Here is a tiny trained network, its code and every weight. The questions are about switching its units off for an input and a target symbol, where a switched-off unit gives its printed mean instead of its output.

import numpy as np


def w(rows, s, z=0):
    codes = np.array(rows[::2]) - 128.0
    scale = np.full(codes.shape[1], s)
    scale[-1] = z or s
    return codes * scale


def norm(h):
    return h / np.sqrt((h * h).mean(-1, keepdims=True) + 1e-5)


def f(y):
    return np.maximum(y, 0)


def softmax(a):
    e = np.exp(a - a.max(-1, keepdims=True))
    return e / e.sum(-1, keepdims=True)


def log_softmax(a):
    a = a - a.max(-1, keepdims=True)
    return a - np.log(np.exp(a).sum(-1, keepdims=True))


def net(x, mask):
    ids = ['βγδεθλμξπσφ'.index(c) for c in x.split()]
    T = len(ids)
    res = E[ids] + P[:T]
    u = 0
    for l in range(3):
        r = norm(res)
        for j in range(3):
            rows = slice(2 * j, 2 * j + 2)
            q, k, v = (r @ M[l][rows].T for M in (Q, K, V))
            z = softmax(np.where(np.tri(T) > 0, q @ k.T / 2**0.5, -1e9)) @ v
            o = O[l][rows]
            res = res + np.where(mask[u + j], z, o[:, -1]) @ o[:, :-1]
        u += 3
        y = f(norm(res) @ A[l][:, :-1].T + A[l][:, -1])
        res = res + np.where(mask[u : u + 4], y, B[l][:, -1]) @ B[l][:, :-1]
        u += 4
    return log_softmax(norm(res)[-1] @ U[:, :-1].T + U[:, -1])


Q, K, V, O, A, B = {}, {}, {}, {}, {}, {}
E = w([
[133,183,206,191,120,84,67,164,92],'β',
[150,124,144,139,93,217,29,129,107],'γ',
[176,152,109,186,93,220,182,194,190],'δ',
[109,76,119,169,97,91,17,115,136],'ε',
[135,194,15,77,156,103,152,106,96],'θ',
[87,156,126,233,45,122,146,176,133],'λ',
[142,62,168,142,118,124,95,27,188],'μ',
[45,134,191,129,134,139,132,39,133],'ξ',
[77,154,176,156,194,90,163,198,175],'π',
[135,250,145,227,84,167,108,84,40],'σ',
[126,126,137,136,146,73,71,198,161],'φ',
],0.02)
P = w([
[184,99,102,116,1,93,178,191,227],'0',
[146,146,122,106,59,112,151,180,188],'1',
[138,145,139,113,84,121,147,181,163],'2',
[127,130,139,129,101,123,140,165,148],'3',
[118,109,140,146,115,121,151,159,133],'4',
[110,118,154,147,117,130,136,158,131],'5',
[100,110,156,150,106,126,136,146,131],'6',
[91,120,169,148,108,130,127,148,127],'7',
[99,83,163,182,133,125,134,146,111],'8',
[95,115,178,172,116,122,114,140,125],'9',
[95,120,173,180,108,126,117,138,122],'10',
[87,106,171,190,114,126,125,141,105],'11',
[90,115,173,194,114,130,103,134,111],'12',
[96,98,168,208,111,116,115,133,94],'13',
],0.0088)
Q[0] = w([
[148,112,137,162,159,118,152,89,92],'0.h0',
[209,112,101,82,135,192,93,234,176],'0.h0',
[51,118,113,127,163,146,146,57,179],'0.h1',
[170,162,97,105,2,144,194,141,192],'0.h1',
[127,88,201,70,165,54,102,103,125],'0.h2',
[129,127,103,55,141,79,40,235,173],'0.h2',
],0.007)
K[0] = w([
[124,171,168,108,130,136,128,84,117],'0.h0',
[100,101,190,180,145,214,102,148,113],'0.h0',
[50,45,253,162,115,169,110,103,137],'0.h1',
[147,144,60,157,29,146,113,162,169],'0.h1',
[90,84,249,152,108,117,137,135,119],'0.h2',
[119,94,123,88,209,120,68,204,186],'0.h2',
],0.0068)
V[0] = w([
[154,110,103,106,137,171,152,171,156],'0.h0',
[173,99,86,27,167,102,201,128,2],'0.h0',
[163,131,81,106,84,158,135,147,135],'0.h1',
[120,117,126,149,82,106,153,146,116],'0.h1',
[115,147,91,77,114,80,144,121,104],'0.h2',
[145,93,106,94,130,105,137,139,90],'0.h2',
],0.0075)
O[0] = w([
[97,112,118,164,105,140,132,160,134,131],'0.h0',
[135,254,123,141,64,130,81,90,112,3],'0.h0',
[182,94,129,186,195,102,100,119,137,150],'0.h1',
[189,150,156,127,126,172,138,76,146,171],'0.h1',
[144,64,116,193,89,126,35,93,132,143],'0.h2',
[66,152,36,157,109,120,115,79,111,92],'0.h2',
],0.0075,0.0055)
A[0] = w([
[230,166,181,213,144,16,226,138,66,253],'0.n0',
[7,42,200,207,165,215,93,141,41,222],'0.n1',
[215,61,210,78,128,91,2,57,165,91],'0.n2',
[121,170,98,194,94,239,65,26,34,98],'0.n3',
],0.0054,0.0029)
B[0] = w([
[140,100,203,96,170,114,103,133,165,210],'0.n0',
[204,129,109,131,59,106,95,133,178,254],'0.n1',
[125,71,55,143,104,227,91,124,109,187],'0.n2',
[69,92,236,110,254,147,130,219,135,193],'0.n3',
],0.0094,0.008)
Q[1] = w([
[78,82,134,73,107,134,226,141,160],'1.h0',
[122,86,254,107,83,90,139,143,184],'1.h0',
[106,98,101,121,112,162,109,93,226],'1.h1',
[49,162,173,76,96,124,26,84,122],'1.h1',
[121,194,143,150,159,137,12,140,54],'1.h2',
[121,102,117,86,86,84,181,89,75],'1.h2',
],0.0064)
K[1] = w([
[213,108,150,215,17,102,164,56,215],'1.h0',
[207,100,114,142,164,112,40,103,229],'1.h0',
[128,151,70,84,87,191,212,189,122],'1.h1',
[53,30,142,223,84,226,87,139,209],'1.h1',
[87,214,121,39,253,102,43,77,18],'1.h2',
[198,87,110,68,71,170,164,153,149],'1.h2',
],0.0054)
V[1] = w([
[185,124,139,184,60,99,168,107,83],'1.h0',
[220,144,115,196,2,100,126,118,222],'1.h0',
[108,65,97,196,65,106,126,103,107],'1.h1',
[190,157,138,86,112,88,190,137,66],'1.h1',
[171,110,78,97,199,116,146,150,156],'1.h2',
[100,188,50,141,105,87,163,121,93],'1.h2',
],0.0059)
O[1] = w([
[115,218,57,183,7,83,112,48,161,76],'1.h0',
[73,102,37,64,113,240,198,107,151,216],'1.h0',
[158,214,144,203,173,39,48,72,26,138],'1.h1',
[225,103,30,148,164,11,172,212,114,40],'1.h1',
[85,122,214,18,9,141,147,116,120,206],'1.h2',
[127,79,222,163,254,75,182,149,74,2],'1.h2',
],0.0045,0.0041)
A[1] = w([
[108,136,172,114,167,105,130,126,104,151],'1.n0',
[159,141,142,176,84,134,80,147,117,95],'1.n1',
[156,142,2,117,100,134,121,101,190,4],'1.n2',
[136,136,210,108,100,218,141,144,134,114],'1.n3',
],0.0098,0.003)
B[1] = w([
[135,170,53,198,50,212,165,119,179,178],'1.n0',
[82,104,47,149,60,83,98,210,115,202],'1.n1',
[189,118,184,70,110,2,158,191,13,190],'1.n2',
[177,68,155,124,69,108,146,139,52,255],'1.n3',
],0.0083,0.0079)
Q[2] = w([
[163,161,127,201,19,131,150,73,177],'2.h0',
[184,229,162,144,137,200,98,166,116],'2.h0',
[227,75,110,174,113,179,134,184,232],'2.h1',
[2,95,165,165,139,16,69,162,182],'2.h1',
[110,59,103,141,79,132,13,151,152],'2.h2',
[22,119,237,165,138,212,57,187,110],'2.h2',
],0.0091)
K[2] = w([
[102,201,77,145,187,142,120,129,148],'2.h0',
[176,173,115,103,133,90,163,138,117],'2.h0',
[100,198,95,151,159,173,120,97,142],'2.h1',
[156,190,59,67,176,49,184,150,74],'2.h1',
[158,143,42,77,174,103,166,104,99],'2.h2',
[104,247,102,168,201,159,139,128,172],'2.h2',
],0.014)
V[2] = w([
[179,155,70,27,132,104,175,149,91],'2.h0',
[80,169,61,100,167,191,108,113,139],'2.h0',
[116,155,84,41,124,120,164,179,127],'2.h1',
[112,89,149,167,95,181,124,154,194],'2.h1',
[148,71,168,148,82,136,113,154,172],'2.h2',
[198,134,89,2,125,56,165,133,95],'2.h2',
],0.0076)
O[2] = w([
[152,94,95,157,255,102,141,34,155,206],'2.h0',
[179,86,124,93,76,149,162,154,191,3],'2.h0',
[160,205,112,70,112,168,117,125,77,209],'2.h1',
[67,132,158,137,181,48,92,82,138,167],'2.h1',
[185,155,96,144,103,188,122,124,144,171],'2.h2',
[97,130,198,134,67,155,123,162,128,245],'2.h2',
],0.0087,0.005)
A[2] = w([
[143,83,99,120,107,115,31,187,177,98],'2.n0',
[118,151,180,198,135,206,147,78,59,232],'2.n1',
[145,84,2,68,82,80,76,47,151,4],'2.n2',
[251,205,59,125,226,144,88,114,53,156],'2.n3',
],0.0083,0.0027)
B[2] = w([
[113,167,70,93,199,69,194,55,111,254],'2.n0',
[118,189,69,124,165,113,189,90,113,207],'2.n1',
[60,193,180,227,177,151,80,252,115,160],'2.n2',
[179,128,201,120,61,83,75,81,223,200],'2.n3',
],0.012,0.0078)
U = w([
[153,165,185,190,186,141,165,144,43,57],'β',
[106,38,177,161,185,168,71,115,158,122],'γ',
[134,100,80,205,94,40,210,114,164,3],'δ',
[206,112,34,87,129,176,94,81,78,219],'ε',
[200,118,184,75,121,24,95,109,135,51],'θ',
[42,199,67,205,149,124,77,198,160,153],'λ',
[91,110,170,81,84,131,171,32,134,51],'μ',
[108,152,44,53,187,102,227,85,85,180],'ξ',
[228,102,78,114,152,199,175,123,195,209],'π',
[172,179,106,170,118,171,33,92,254,210],'σ',
[70,145,202,80,194,134,120,196,205,135],'φ',
],0.0075,0.0035)

Each question gives the input, a string of symbols that net reads in full, and the target symbol t.
The units are the heads (2 rows each of Q, K, V and O) and the neurons (one row each of A and B). Each row of codes is followed by its name. A weight is (code - 128) times the scale printed after its matrix; where a second scale follows, it is the last column's (O, A, B and U).
mask holds one flag per unit, layer by layer, with each layer's heads first. A switched-off unit (its flag False) gives its mean, the last column of its rows in O or B, instead of its output. The means were averaged over made-up inputs and are rounded, as every weight is.
A unit's drop is (log p(t) with every unit on - log p(t) with that unit switched off) / (log p(t) with every unit on - log p(t) with every unit switched off).
The circuit of an input: a set's keep is (log p(t) with only the set's units on - log p(t) with every unit switched off) / (log p(t) with every unit on - log p(t) with every unit switched off). Starting from the 12 units with the biggest drops (on a tie, the unit counted first), units are removed one at a time, each time the one whose removal leaves the highest keep (on an exact tie, the one counted first), for as long as the keep stays at least 0.8.
circuit, biggest first: the units of the circuit, biggest drop first
k most important neurons: the k neurons with the biggest drops, biggest first
k most important neurons of layer l: the k neurons of layer l with the biggest drops, biggest first
heads that matter: for each layer, one digit per head in row order, 1 if its drop is at least 0.15 and else 0, layers parted by /
drop when u is switched off: that unit's drop, to one decimal
input ξ γ δ β θ λ φ θ β μ θ σ ξ θ, target σ: 2 most important neurons : [2.n3; 1.n2]
input θ ξ σ, target σ: circuit, biggest first : [1.n2; 2.n3; 2.h2]
input π δ θ θ θ ε λ θ λ ε σ θ π ξ, target ξ: circuit, biggest first : [2.n1]
input σ φ δ δ δ μ θ σ ε ε λ π δ δ, target δ: circuit, biggest first : [0.n3; 2.h1]
input φ ε ε θ σ, target σ: 4 most important neurons : [2.n3; 0.n3; 1.n2; 2.n0]
input δ δ λ σ δ θ β σ π, target π: circuit, biggest first : [2.h1; 2.h2; 1.n2]
input λ μ δ λ σ θ σ θ ξ φ, target ξ: 2 most important neurons : [0.n1; 2.n0]
input μ θ λ ε ε θ, target σ: 2 most important neurons : [0.n1; 2.n3]
input θ ε δ ξ ε β, target β: heads that matter : 101 / 001 / 111
input θ β β γ, target γ: heads that matter : 001 / 000 / 011
input β θ γ λ θ θ μ ξ ξ δ π, target π: heads that matter : 101 / 000 / 110
input λ γ σ μ, target γ: heads that matter : 101 / 000 / 010
input σ λ ε, target λ: 3 most important neurons : [2.n2; 1.n3; 0.n2]
input θ δ μ φ γ, target γ: 3 most important neurons : [1.n2; 0.n3; 0.n2]
input θ λ φ ξ, target ξ: 2 most important neurons : [2.n1; 1.n2]
input π ξ λ ε δ δ γ φ θ ε ε, target ε: circuit, biggest first : [2.h1]
input σ δ β π ε ε π σ π θ, target θ: 3 most important neurons : [1.n2; 2.n3; 0.n3]
input ε ξ ε π π γ θ δ ξ ξ ξ δ δ, target δ: heads that matter : 001 / 000 / 010
input φ λ ξ θ ε ξ μ θ φ δ μ, target γ: 2 most important neurons : [0.n1; 2.n2]
input θ β β, target β: 2 most important neurons of layer 0 : [0.n0; 0.n1]
input ξ φ σ δ θ σ μ σ ε, target ε: most important neuron of layer 1 : [1.n3]
input δ ξ β δ π π σ γ ε γ, target ε: 2 most important neurons of layer 2 : [2.n0; 2.n3]
input φ λ γ θ ε μ, target μ: 2 most important neurons of layer 2 : [2.n1; 2.n2]
input ε θ π γ γ μ, target μ: 2 most important neurons of layer 0 : [0.n1; 0.n3]
input ε ξ ε φ, target ξ: drop when 1.n0 is switched off : 0.0
input ε σ π ε β μ φ ε γ, target ε: drop when 2.n0 is switched off : 0.5
input φ σ ε, target λ: drop when 2.n2 is switched off : 0.9
input ξ λ μ θ, target θ: drop when 1.n2 is switched off : 1.1
